Below is a small trained network, with its code and all its weights. Each question gives an input and a class and asks what happens when units are switched off, that is, made to give their printed mean instead of their output.

import numpy as np


def w(rows, s, z=0):
    codes = np.array(rows[::2]) - 128.0
    scale = np.full(codes.shape[1], s)
    scale[-1] = z or s
    return codes * scale


def f(y):
    return np.maximum(y, 0)


def log_softmax(a):
    a = a - a.max(-1, keepdims=True)
    return a - np.log(np.exp(a).sum(-1, keepdims=True))


def net(x, mask):
    res = np.array(x, float).reshape(1, 7) / 4 @ E
    y = f(res @ A[0][:, :-1].T + A[0][:, -1])
    res = res + np.where(mask, y, B[0][:, -1]) @ B[0][:, :-1]
    return log_softmax(res[-1] @ U[:, :-1].T + U[:, -1])


A, B = {}, {}
E = w([
[133,117,135,139,129,135,136,122],'x0',
[129,114,144,161,253,53,116,124],'x1',
[126,130,127,130,128,128,124,131],'x2',
[89,158,92,168,159,161,224,229],'x3',
[134,219,204,157,81,66,171,103],'x4',
[126,132,122,122,128,123,125,131],'x5',
[65,47,222,84,92,77,125,205],'x6',
],0.011)
A[0] = w([
[118,152,105,149,155,153,204,220,66],'neuron 1',
[129,87,97,118,146,160,99,142,44],'neuron 2',
[132,119,146,110,123,122,119,77,100],'neuron 3',
[122,154,99,137,147,140,147,76,81],'neuron 4',
[144,100,148,106,106,102,42,45,58],'neuron 5',
[124,215,197,129,100,96,160,93,26],'neuron 6',
[124,143,146,129,193,113,131,141,71],'neuron 7',
[112,117,136,112,127,125,117,150,86],'neuron 8',
[120,120,145,153,181,97,117,116,53],'neuron 9',
[128,137,167,171,139,96,139,116,88],'neuron 10',
[134,158,116,170,93,81,145,149,112],'neuron 11',
[151,200,85,155,155,155,123,77,103],'neuron 12',
[135,93,107,104,159,144,108,138,63],'neuron 13',
[113,75,82,122,145,162,94,140,99],'neuron 14',
[108,98,164,119,115,101,136,163,74],'neuron 15',
[121,147,119,105,3,187,125,136,3],'neuron 16',
[118,86,197,103,112,92,127,184,114],'neuron 17',
[125,119,130,136,180,70,107,119,86],'neuron 18',
[138,137,144,129,160,104,122,134,53],'neuron 19',
],0.021,0.0045)
B[0] = w([
[38,179,197,81,16,188,152,126,255],'neuron 1',
[116,92,115,170,180,176,87,164,177],'neuron 2',
[83,163,149,130,104,160,137,142,171],'neuron 3',
[131,120,64,149,106,80,134,103,180],'neuron 4',
[41,175,176,92,7,188,174,145,239],'neuron 5',
[131,78,104,147,189,209,45,238,221],'neuron 6',
[152,131,184,92,164,125,149,69,170],'neuron 7',
[144,133,86,159,126,140,135,111,157],'neuron 8',
[169,140,134,53,178,109,159,88,174],'neuron 9',
[147,129,117,123,185,167,100,165,175],'neuron 10',
[113,111,127,128,135,177,92,179,175],'neuron 11',
[151,106,55,196,72,12,134,106,231],'neuron 12',
[160,130,123,141,172,177,99,180,169],'neuron 13',
[154,104,113,133,171,141,56,221,195],'neuron 14',
[144,101,39,115,68,74,128,111,198],'neuron 15',
[187,129,189,77,245,84,173,37,220],'neuron 16',
[146,135,49,230,92,36,129,100,242],'neuron 17',
[147,130,190,106,198,109,165,68,186],'neuron 18',
[155,102,178,123,131,128,147,83,153],'neuron 19',
],0.018,0.022)
U = w([
[128,121,56,215,44,24,156,126,55],'0',
[22,195,211,93,22,176,182,170,2],'1',
[128,72,147,145,178,183,61,254,247],'2',
[163,126,222,63,202,88,201,70,213],'3',
],0.006,0.002)

Each question gives the input, the list of numbers given to net, and the class t.
The units are the neurons (one row each of A and B). Each row of codes is followed by its name. A weight is (code - 128) times the scale printed after its matrix; where a second scale follows, it is the last column's (A, B and U).
mask holds one flag per neuron, in row order. A switched-off neuron (its flag False) gives its mean, the last column of its row in B, instead of its output. The means were averaged over made-up inputs and are rounded, as every weight is.
A unit's drop is (log p(t) with every unit on - log p(t) with that unit switched off) / (log p(t) with every unit on - log p(t) with every unit switched off).
most important unit: the unit with the biggest drop
k most important neurons: the k neurons with the biggest drops, biggest first
drop when u is switched off: that unit's drop, to one decimal
input [-7,-8,7,0,5,6,8], class 0: most important unit -> neuron 17
input [-5,-3,6,1,-4,8,3], class 2: 2 most important neurons -> [neuron 12; neuron 14]
input [8,7,2,0,0,5,6], class 3: 3 most important neurons -> [neuron 18; neuron 12; neuron 9]
input [-1,7,-7,4,6,4,5], class 3: 2 most important neurons -> [neuron 7; neuron 18]
input [-8,1,-1,5,-8,-5,1], class 2: 2 most important neurons -> [neuron 14; neuron 5]
input [5,-7,-6,3,-7,-6,0], class 2: 2 most important neurons -> [neuron 14; neuron 2]
input [-6,-6,-3,5,-6,4,-1], class 2: 3 most important neurons -> [neuron 5; neuron 14; neuron 2]
input [1,8,-6,-2,-7,3,6], class 3: 2 most important neurons -> [neuron 18; neuron 6]
input [0,0,6,-7,-2,1,5], class 1: 2 most important neurons -> [neuron 5; neuron 12]
input [-7,-7,1,-8,-6,5,8], class 0: 3 most important neurons -> [neuron 17; neuron 1; neuron 15]
input [-7,-5,-6,-3,4,2,1], class 3: 2 most important neurons -> [neuron 16; neuron 1]
input [2,5,-5,-6,-4,-5,5], class 1: 3 most important neurons -> [neuron 5; neuron 12; neuron 16]
input [-4,8,-1,7,-5,-5,3], class 3: 2 most important neurons -> [neuron 5; neuron 7]
input [-3,-8,-5,5,8,-1,-7], class 2: most important unit -> neuron 6
input [-6,-8,1,4,0,-5,-7], class 3: 3 most important neurons -> [neuron 16; neuron 17; neuron 15]
input [-8,5,1,-2,4,3,1], class 3: drop when neuron 9 is switched off -> 0.2
input [-5,6,2,1,5,7,3], class 3: drop when neuron 9 is switched off -> 0.4
input [-2,-3,6,8,5,4,-6], class 1: drop when neuron 17 is switched off -> 2.2
